Below are the code and all the weights of a small trained network. Each question names an input and a target symbol and asks about switching units off, where a switched-off unit gives its printed mean instead of its output.

import numpy as np


def w(rows, s, z=0):
    codes = np.array(rows[::2]) - 128.0
    scale = np.full(codes.shape[1], s)
    scale[-1] = z or s
    return codes * scale


def norm(h):
    return h / np.sqrt((h * h).mean(-1, keepdims=True) + 1e-5)


def f(y):
    return np.maximum(y, 0)


def softmax(a):
    e = np.exp(a - a.max(-1, keepdims=True))
    return e / e.sum(-1, keepdims=True)


def log_softmax(a):
    a = a - a.max(-1, keepdims=True)
    return a - np.log(np.exp(a).sum(-1, keepdims=True))


def net(x, mask):
    ids = ['βζθτφψ'.index(c) for c in x.split()]
    T = len(ids)
    res = E[ids] + P[:T]
    u = 0
    for l in range(2):
        r = norm(res)
        for j in range(2):
            rows = slice(2 * j, 2 * j + 2)
            q, k, v = (r @ M[l][rows].T for M in (Q, K, V))
            z = softmax(np.where(np.tri(T) > 0, q @ k.T / 2**0.5, -1e9)) @ v
            o = O[l][rows]
            res = res + np.where(mask[u + j], z, o[:, -1]) @ o[:, :-1]
        u += 2
        y = f(norm(res) @ A[l][:, :-1].T + A[l][:, -1])
        res = res + np.where(mask[u : u + 8], y, B[l][:, -1]) @ B[l][:, :-1]
        u += 8
    return log_softmax(norm(res)[-1] @ U[:, :-1].T + U[:, -1])


Q, K, V, O, A, B = {}, {}, {}, {}, {}, {}
E = w([
[139,71,135],'β',
[136,68,137],'ζ',
[84,176,166],'θ',
[69,128,13],'τ',
[130,133,255],'φ',
[162,186,138],'ψ',
],0.013)
P = w([
[86,161,193],'0',
[59,170,125],'1',
[78,149,135],'2',
[91,155,86],'3',
[103,136,84],'4',
[112,118,85],'5',
[122,96,91],'6',
[135,79,98],'7',
[147,57,115],'8',
[148,36,137],'9',
[145,1,173],'10',
],0.0064)
Q[0] = w([
[93,107,153],'0.h0',
[194,145,132],'0.h0',
[65,196,176],'0.h1',
[245,91,221],'0.h1',
],0.011)
K[0] = w([
[140,164,146],'0.h0',
[58,74,129],'0.h0',
[29,141,165],'0.h1',
[249,106,208],'0.h1',
],0.014)
V[0] = w([
[255,127,148],'0.h0',
[136,97,42],'0.h0',
[129,192,159],'0.h1',
[56,77,91],'0.h1',
],0.0081)
O[0] = w([
[254,199,160,2],'0.h0',
[126,174,131,117],'0.h0',
[150,138,89,70],'0.h1',
[135,99,191,232],'0.h1',
],0.0086,0.0033)
A[0] = w([
[61,74,171,237],'0.n0',
[156,45,201,253],'0.n1',
[125,186,151,70],'0.n2',
[37,164,199,56],'0.n3',
[150,238,175,18],'0.n4',
[140,231,45,249],'0.n5',
[105,92,42,206],'0.n6',
[246,253,28,137],'0.n7',
],0.0051,0.0023)
B[0] = w([
[191,145,177,253],'0.n0',
[177,127,145,230],'0.n1',
[94,123,100,133],'0.n2',
[172,159,160,161],'0.n3',
[27,100,135,135],'0.n4',
[108,148,254,168],'0.n5',
[209,145,95,201],'0.n6',
[91,109,178,151],'0.n7',
],0.007,0.0057)
Q[1] = w([
[213,94,164],'1.h0',
[196,172,60],'1.h0',
[84,191,75],'1.h1',
[162,254,98],'1.h1',
],0.0082)
K[1] = w([
[249,121,194],'1.h0',
[134,254,134],'1.h0',
[119,87,212],'1.h1',
[47,123,213],'1.h1',
],0.0064)
V[1] = w([
[84,60,68],'1.h0',
[146,197,62],'1.h0',
[112,57,72],'1.h1',
[237,65,2],'1.h1',
],0.006)
O[1] = w([
[213,206,206,134],'1.h0',
[149,54,188,2],'1.h0',
[27,227,58,146],'1.h1',
[2,197,169,54],'1.h1',
],0.0058,0.0041)
A[1] = w([
[134,52,91,120],'1.n0',
[217,144,19,45],'1.n1',
[135,190,143,2],'1.n2',
[115,212,165,195],'1.n3',
[36,152,196,168],'1.n4',
[234,187,255,231],'1.n5',
[67,113,165,109],'1.n6',
[5,89,128,178],'1.n7',
],0.0078,0.0023)
B[1] = w([
[148,136,104,183],'1.n0',
[181,247,120,154],'1.n1',
[89,89,127,133],'1.n2',
[113,166,62,157],'1.n3',
[133,184,40,164],'1.n4',
[82,176,121,253],'1.n5',
[139,150,111,147],'1.n6',
[74,134,106,171],'1.n7',
],0.012,0.0076)
U = w([
[25,129,16,101],'β',
[117,99,103,126],'ζ',
[255,204,75,68],'θ',
[138,138,103,253],'τ',
[92,136,193,123],'φ',
[110,168,224,123],'ψ',
],0.012,0.0044)

Each question gives the input, a string of symbols that net reads in full, and the target symbol t.
The units are the heads (2 rows each of Q, K, V and O) and the neurons (one row each of A and B). Each row of codes is followed by its name. A weight is (code - 128) times the scale printed after its matrix; where a second scale follows, it is the last column's (O, A, B and U).
mask holds one flag per unit, layer by layer, with each layer's heads first. A switched-off unit (its flag False) gives its mean, the last column of its rows in O or B, instead of its output. The means were averaged over made-up inputs and are rounded, as every weight is.
A unit's drop is (log p(t) with every unit on - log p(t) with that unit switched off) / (log p(t) with every unit on - log p(t) with every unit switched off).
The circuit of an input: a set's keep is (log p(t) with only the set's units on - log p(t) with every unit switched off) / (log p(t) with every unit on - log p(t) with every unit switched off). Starting from the 12 units with the biggest drops (on a tie, the unit counted first), units are removed one at a time, each time the one whose removal leaves the highest keep (on an exact tie, the one counted first), for as long as the keep stays at least 0.8.
units of the circuit, in order: the units of the circuit, biggest drop first
unit that matters most: the unit with the biggest drop
top k neurons: the k neurons with the biggest drops, biggest first
k most important neurons of layer l: the k neurons of layer l with the biggest drops, biggest first
heads that matter: for each layer, one digit per head in row order, 1 if its drop is at least 0.15 and else 0, layers parted by /
drop when u is switched off: that unit's drop, to one decimal
input τ ζ β β β β ζ, target φ: unit that matters most : 1.n4
input τ τ τ ψ τ β ζ β β τ β, target β: heads that matter : 01 / 01
input τ β β β β ψ β β β, target ψ: heads that matter : 10 / 01
input β θ ζ ζ β τ ψ ζ τ, target θ: units of the circuit, in order : 0.h0, 1.n1
input ψ τ τ β ψ β β, target θ: 2 most important neurons of layer 0 : 0.n5, 0.n1
input β β β, target ψ: heads that matter : 01 / 00
input β β τ ψ ζ β τ β β β β, target φ: heads that matter : 10 / 01
input β ζ ζ φ ψ ψ φ ψ β, target θ: heads that matter : 01 / 00
input ζ τ β β ζ, target φ: 2 most important neurons of layer 1 : 1.n4, 1.n3
input β β β β τ ψ β β ζ, target ψ: 2 most important neurons of layer 0 : 0.n1, 0.n6
input θ θ ζ β, target ζ: heads that matter : 11 / 00
input ψ ζ φ τ ζ β θ ζ, target ζ: 2 most important neurons of layer 0 : 0.n1, 0.n5
input β θ ψ β τ φ τ ψ τ θ β, target β: heads that matter : 00 / 11
input β τ τ β β ψ β ζ, target θ: units of the circuit, in order : 0.h0
input β τ β ψ τ β τ θ β β θ, target β: heads that matter : 00 / 01
input β β φ ψ β ψ τ, target θ: heads that matter : 10 / 00
input β θ ζ, target ζ: units of the circuit, in order : 0.h0, 1.n5, 1.h1
input ζ ζ ψ θ ψ β τ β ζ τ ζ, target β: top 3 neurons : 0.n6, 1.n4, 0.n5
input ψ ψ β ψ ψ ψ, target ψ: heads that matter : 01 / 11
input β β ζ ζ τ ψ ζ τ β τ ζ, target β: heads that matter : 00 / 01
input ψ β ζ φ ζ θ β ψ ψ ψ, target ψ: most important neuron of layer 0 : 0.n5
input β β θ, target β: 2 most important neurons of layer 1 : 1.n7, 1.n1
input β β β θ τ θ θ β β, target ζ: heads that matter : 00 / 00
input ζ β β, target φ: heads that matter : 01 / 00
input ψ ζ ψ ψ ψ β ζ, target θ: drop when 0.h0 is switched off : 2.3
